Here is a tiny trained network, its code and every weight. The questions are about switching its units off for an input and a target symbol, where a switched-off unit gives its printed mean instead of its output.

import numpy as np


def w(rows, s, z=0):
    codes = np.array(rows[::2]) - 128.0
    scale = np.full(codes.shape[1], s)
    scale[-1] = z or s
    return codes * scale


def f(y):
    return y / 2 * (1 + np.tanh(0.7978845608 * (y + 0.044715 * y**3)))


def softmax(a):
    e = np.exp(a - a.max(-1, keepdims=True))
    return e / e.sum(-1, keepdims=True)


def log_softmax(a):
    a = a - a.max(-1, keepdims=True)
    return a - np.log(np.exp(a).sum(-1, keepdims=True))


def net(x, mask):
    ids = ['βγδεθμπστφω'.index(c) for c in x.split()]
    T = len(ids)
    res = E[ids] + P[:T]
    u = 0
    for l in range(3):
        r = res
        for j in range(2):
            rows = slice(4 * j, 4 * j + 4)
            q, k, v = (r @ M[l][rows].T for M in (Q, K, V))
            z = softmax(np.where(np.tri(T) > 0, q @ k.T / 4**0.5, -1e9)) @ v
            o = O[l][rows]
            res = res + np.where(mask[u + j], z, o[:, -1]) @ o[:, :-1]
        u += 2
        y = f(res @ A[l][:, :-1].T + A[l][:, -1])
        res = res + np.where(mask[u : u + 4], y, B[l][:, -1]) @ B[l][:, :-1]
        u += 4
    return log_softmax(res[-1] @ U[:, :-1].T + U[:, -1])


Q, K, V, O, A, B = {}, {}, {}, {}, {}, {}
E = w([
[141,102,128,201,197,6],'β',
[11,124,160,184,158,199],'γ',
[176,128,148,195,136,196],'δ',
[237,87,178,52,148,118],'ε',
[137,93,214,96,113,100],'θ',
[117,97,177,98,171,167],'μ',
[205,38,152,138,147,166],'π',
[53,242,62,201,63,168],'σ',
[180,88,200,186,14,109],'τ',
[108,28,64,154,55,127],'φ',
[172,230,17,134,83,154],'ω',
],0.017)
P = w([
[147,191,126,3,106,246],'0',
[154,150,154,53,116,224],'1',
[144,129,152,94,110,204],'2',
[137,111,149,130,114,189],'3',
[142,107,128,148,117,168],'4',
[143,100,112,164,130,151],'5',
[145,90,95,188,147,136],'6',
[141,73,78,207,161,122],'7',
[155,84,73,232,188,116],'8',
[146,67,60,254,215,105],'9',
],0.0055)
Q[0] = w([
[120,119,130,80,133,185],'L0H0',
[163,123,131,191,117,159],'L0H0',
[135,249,105,102,120,106],'L0H0',
[116,130,99,125,129,160],'L0H0',
[120,91,153,148,137,108],'L0H1',
[124,102,124,127,102,128],'L0H1',
[123,156,98,117,166,110],'L0H1',
[159,125,147,138,142,140],'L0H1',
],0.015)
K[0] = w([
[107,114,143,132,103,103],'L0H0',
[128,114,138,191,149,73],'L0H0',
[135,100,99,81,75,248],'L0H0',
[144,100,78,160,128,127],'L0H0',
[129,74,139,151,189,97],'L0H1',
[150,99,144,158,128,136],'L0H1',
[109,242,163,97,172,162],'L0H1',
[147,98,77,90,130,104],'L0H1',
],0.011)
V[0] = w([
[166,23,156,124,64,164],'L0H0',
[143,125,84,148,49,82],'L0H0',
[130,59,76,130,179,121],'L0H0',
[123,191,149,2,135,56],'L0H0',
[189,140,139,176,98,87],'L0H1',
[61,96,63,164,120,106],'L0H1',
[94,113,79,155,172,62],'L0H1',
[100,121,201,63,160,90],'L0H1',
],0.0055)
O[0] = w([
[198,159,121,192,227,175,255],'L0H0',
[132,114,173,154,184,147,168],'L0H0',
[88,108,188,156,127,201,136],'L0H0',
[59,104,183,208,131,167,19],'L0H0',
[123,90,78,122,178,77,144],'L0H1',
[177,105,188,168,172,164,177],'L0H1',
[219,96,106,247,112,2,99],'L0H1',
[103,151,105,153,103,112,56],'L0H1',
],0.0052,0.0059)
A[0] = w([
[91,104,70,214,96,140,75],'L0N0',
[106,168,192,93,115,142,28],'L0N1',
[100,60,152,150,127,255,251],'L0N2',
[91,95,180,101,203,135,204],'L0N3',
],0.008,0.0017)
B[0] = w([
[141,81,183,92,136,254,178],'L0N0',
[49,65,216,173,137,98,124],'L0N1',
[203,207,39,54,90,117,254],'L0N2',
[161,182,155,94,154,236,151],'L0N3',
],0.0083,0.0093)
Q[1] = w([
[89,116,98,116,146,149],'L1H0',
[64,136,167,176,84,110],'L1H0',
[163,167,156,139,154,68],'L1H0',
[160,183,98,131,139,177],'L1H0',
[11,149,144,35,174,72],'L1H1',
[137,156,182,165,88,129],'L1H1',
[55,86,124,158,142,109],'L1H1',
[120,105,103,145,81,163],'L1H1',
],0.011)
K[1] = w([
[103,89,101,58,229,170],'L1H0',
[161,204,167,51,55,150],'L1H0',
[130,72,158,117,96,150],'L1H0',
[142,130,136,210,214,147],'L1H0',
[165,191,121,30,1,163],'L1H1',
[92,151,101,50,173,149],'L1H1',
[129,234,145,35,124,35],'L1H1',
[211,96,127,144,164,124],'L1H1',
],0.0085)
V[1] = w([
[140,37,178,182,110,138],'L1H0',
[106,141,178,103,70,72],'L1H0',
[68,2,59,168,103,143],'L1H0',
[96,138,127,68,126,141],'L1H0',
[44,86,49,51,205,151],'L1H1',
[84,24,135,112,48,177],'L1H1',
[154,186,157,167,87,151],'L1H1',
[88,103,47,201,179,131],'L1H1',
],0.0071)
O[1] = w([
[140,149,145,116,140,150,92],'L1H0',
[185,100,60,115,194,99,2],'L1H0',
[121,99,157,148,139,177,90],'L1H0',
[146,100,111,128,68,154,120],'L1H0',
[145,79,104,191,254,140,66],'L1H1',
[150,187,198,183,125,209,185],'L1H1',
[116,193,155,94,101,100,155],'L1H1',
[145,127,58,124,182,156,83],'L1H1',
],0.0095,0.0052)
A[1] = w([
[183,41,120,177,93,43,79],'L1N0',
[130,156,179,80,254,82,226],'L1N1',
[118,51,58,142,174,146,4],'L1N2',
[143,117,229,156,149,19,227],'L1N3',
],0.007,0.0032)
B[1] = w([
[162,225,110,72,164,94,184],'L1N0',
[61,124,208,106,2,101,174],'L1N1',
[123,178,113,87,140,107,152],'L1N2',
[19,16,110,144,156,148,254],'L1N3',
],0.0086,0.0024)
Q[2] = w([
[119,88,19,131,91,242],'L2H0',
[239,4,181,68,125,124],'L2H0',
[193,193,132,246,26,77],'L2H0',
[4,63,188,157,108,194],'L2H0',
[117,160,158,127,110,98],'L2H1',
[167,72,140,145,91,68],'L2H1',
[157,147,161,105,175,117],'L2H1',
[145,140,129,238,106,102],'L2H1',
],0.012)
K[2] = w([
[104,157,145,238,250,177],'L2H0',
[184,75,191,138,164,88],'L2H0',
[184,201,147,145,78,103],'L2H0',
[102,92,160,187,83,217],'L2H0',
[124,119,98,104,81,137],'L2H1',
[139,170,143,69,95,157],'L2H1',
[71,104,84,110,113,116],'L2H1',
[121,180,172,122,110,120],'L2H1',
],0.014)
V[2] = w([
[217,208,109,192,189,142],'L2H0',
[226,28,183,104,193,154],'L2H0',
[141,122,208,12,165,151],'L2H0',
[245,23,56,69,64,77],'L2H0',
[241,119,150,195,156,2],'L2H1',
[114,70,204,120,128,147],'L2H1',
[168,162,136,104,156,134],'L2H1',
[40,152,141,76,197,149],'L2H1',
],0.0073)
O[2] = w([
[129,253,78,108,139,6,137],'L2H0',
[201,106,231,79,40,120,139],'L2H0',
[189,68,153,33,136,184,190],'L2H0',
[236,154,163,192,85,154,187],'L2H0',
[216,182,211,148,117,76,2],'L2H1',
[159,79,179,140,144,160,116],'L2H1',
[157,181,111,7,192,147,154],'L2H1',
[170,180,174,37,85,102,43],'L2H1',
],0.0064,0.0088)
A[2] = w([
[255,152,97,72,104,145,79],'L2N0',
[219,153,193,73,73,104,5],'L2N1',
[36,191,143,102,181,168,4],'L2N2',
[130,155,70,223,121,179,45],'L2N3',
],0.008,0.0037)
B[2] = w([
[102,130,239,112,220,35,250],'L2N0',
[127,69,1,174,22,117,196],'L2N1',
[218,14,156,107,55,102,172],'L2N2',
[140,97,188,214,224,128,183],'L2N3',
],0.0085,0.013)
U = w([
[149,91,156,90,159,108,82],'β',
[184,106,64,92,108,175,134],'γ',
[127,182,161,113,114,114,214],'δ',
[185,52,163,108,84,125,5],'ε',
[87,104,204,116,99,160,87],'θ',
[165,181,173,49,104,175,162],'μ',
[219,120,114,120,88,88,113],'π',
[67,67,161,168,113,73,121],'σ',
[149,167,147,164,1,152,192],'τ',
[219,109,170,160,134,177,130],'φ',
[179,154,86,176,88,135,142],'ω',
],0.0099,0.011)

Each question gives the input, a string of symbols that net reads in full, and the target symbol t.
The units are the heads (4 rows each of Q, K, V and O) and the neurons (one row each of A and B). Each row of codes is followed by its name. A weight is (code - 128) times the scale printed after its matrix; where a second scale follows, it is the last column's (O, A, B and U).
mask holds one flag per unit, layer by layer, with each layer's heads first. A switched-off unit (its flag False) gives its mean, the last column of its rows in O or B, instead of its output. The means were averaged over made-up inputs and are rounded, as every weight is.
A unit's drop is (log p(t) with every unit on - log p(t) with that unit switched off) / (log p(t) with every unit on - log p(t) with every unit switched off).
The circuit of an input: a set's keep is (log p(t) with only the set's units on - log p(t) with every unit switched off) / (log p(t) with every unit on - log p(t) with every unit switched off). Starting from the 12 units with the biggest drops (on a tie, the unit counted first), units are removed one at a time, each time the one whose removal leaves the highest keep (on an exact tie, the one counted first), for as long as the keep stays at least 0.8.
units of the circuit, in order: the units of the circuit, biggest drop first
k most important neurons: the k neurons with the biggest drops, biggest first
heads that matter: for each layer, one digit per head in row order, 1 if its drop is at least 0.15 and else 0, layers parted by /
input φ φ φ θ, target θ: heads that matter : 00 / 01 / 10
input φ φ τ μ, target μ: units of the circuit, in order : [L2H0; L0N3]
input τ ε τ, target ε: 2 most important neurons : [L1N3; L1N1]
input φ φ τ φ γ φ, target γ: 2 most important neurons : [L2N0; L0N3]
input φ φ δ γ γ, target γ: units of the circuit, in order : [L2N0; L2H0; L0N2]
input π ε φ τ φ φ ω, target ω: 2 most important neurons : [L0N2; L2N0]
input τ φ φ φ ω ε, target ε: units of the circuit, in order : [L2H0; L2N1; L0N2]
input φ φ φ τ φ σ γ γ γ φ, target σ: heads that matter : 10 / 11 / 10
input ε τ σ π φ φ φ τ φ τ, target φ: heads that matter : 10 / 11 / 10
input τ ε τ φ ε φ ω ω φ φ, target φ: units of the circuit, in order : [L0N0; L1H1]
input ε τ φ φ ε π γ φ, target ε: 4 most important neurons : [L0N2; L0N0; L2N0; L2N1]
input φ γ β φ τ, target π: 2 most important neurons : [L1N3; L1N0]
input β δ φ φ φ φ γ β, target φ: heads that matter : 11 / 11 / 10
input μ ε φ γ σ ω τ φ, target γ: units of the circuit, in order : [L2N0; L2H0]
input τ δ π φ β, target σ: units of the circuit, in order : [L0N2]
input φ γ τ φ φ ε γ δ θ, target θ: 3 most important neurons : [L0N2; L1N3; L0N0]
input φ γ φ μ φ φ φ φ ω φ, target ω: heads that matter : 10 / 01 / 10
input φ μ φ φ ε φ φ π, target π: units of the circuit, in order : [L2H0; L2N1; L1N3]
input δ θ β γ, target μ: 4 most important neurons : [L0N2; L2N1; L1N0; L0N3]
input φ β τ φ φ δ μ, target τ: most important neuron : [L2N1]
input τ ε ε φ τ, target ε: units of the circuit, in order : [L2H0; L1N1; L2N1; L2N0]
input φ τ γ φ β τ, target π: units of the circuit, in order : [L1H1; L2H0]
input φ φ ε τ φ, target ε: 3 most important neurons : [L0N2; L2N0; L0N3]
input φ τ φ φ σ π φ φ σ φ, target σ: most important neuron : [L0N2]
input ω τ γ φ π μ φ, target π: 2 most important neurons : [L2N1; L2N0]
input τ μ φ τ ε τ φ, target τ: units of the circuit, in order : [L1H1; L0N2]
input φ φ τ δ, target δ: 2 most important neurons : [L2N0; L0N0]
input ε φ θ φ φ ε ω, target ω: units of the circuit, in order : [L2H0]
input π φ φ ω φ τ φ β μ, target τ: 2 most important neurons : [L1N1; L2N1]
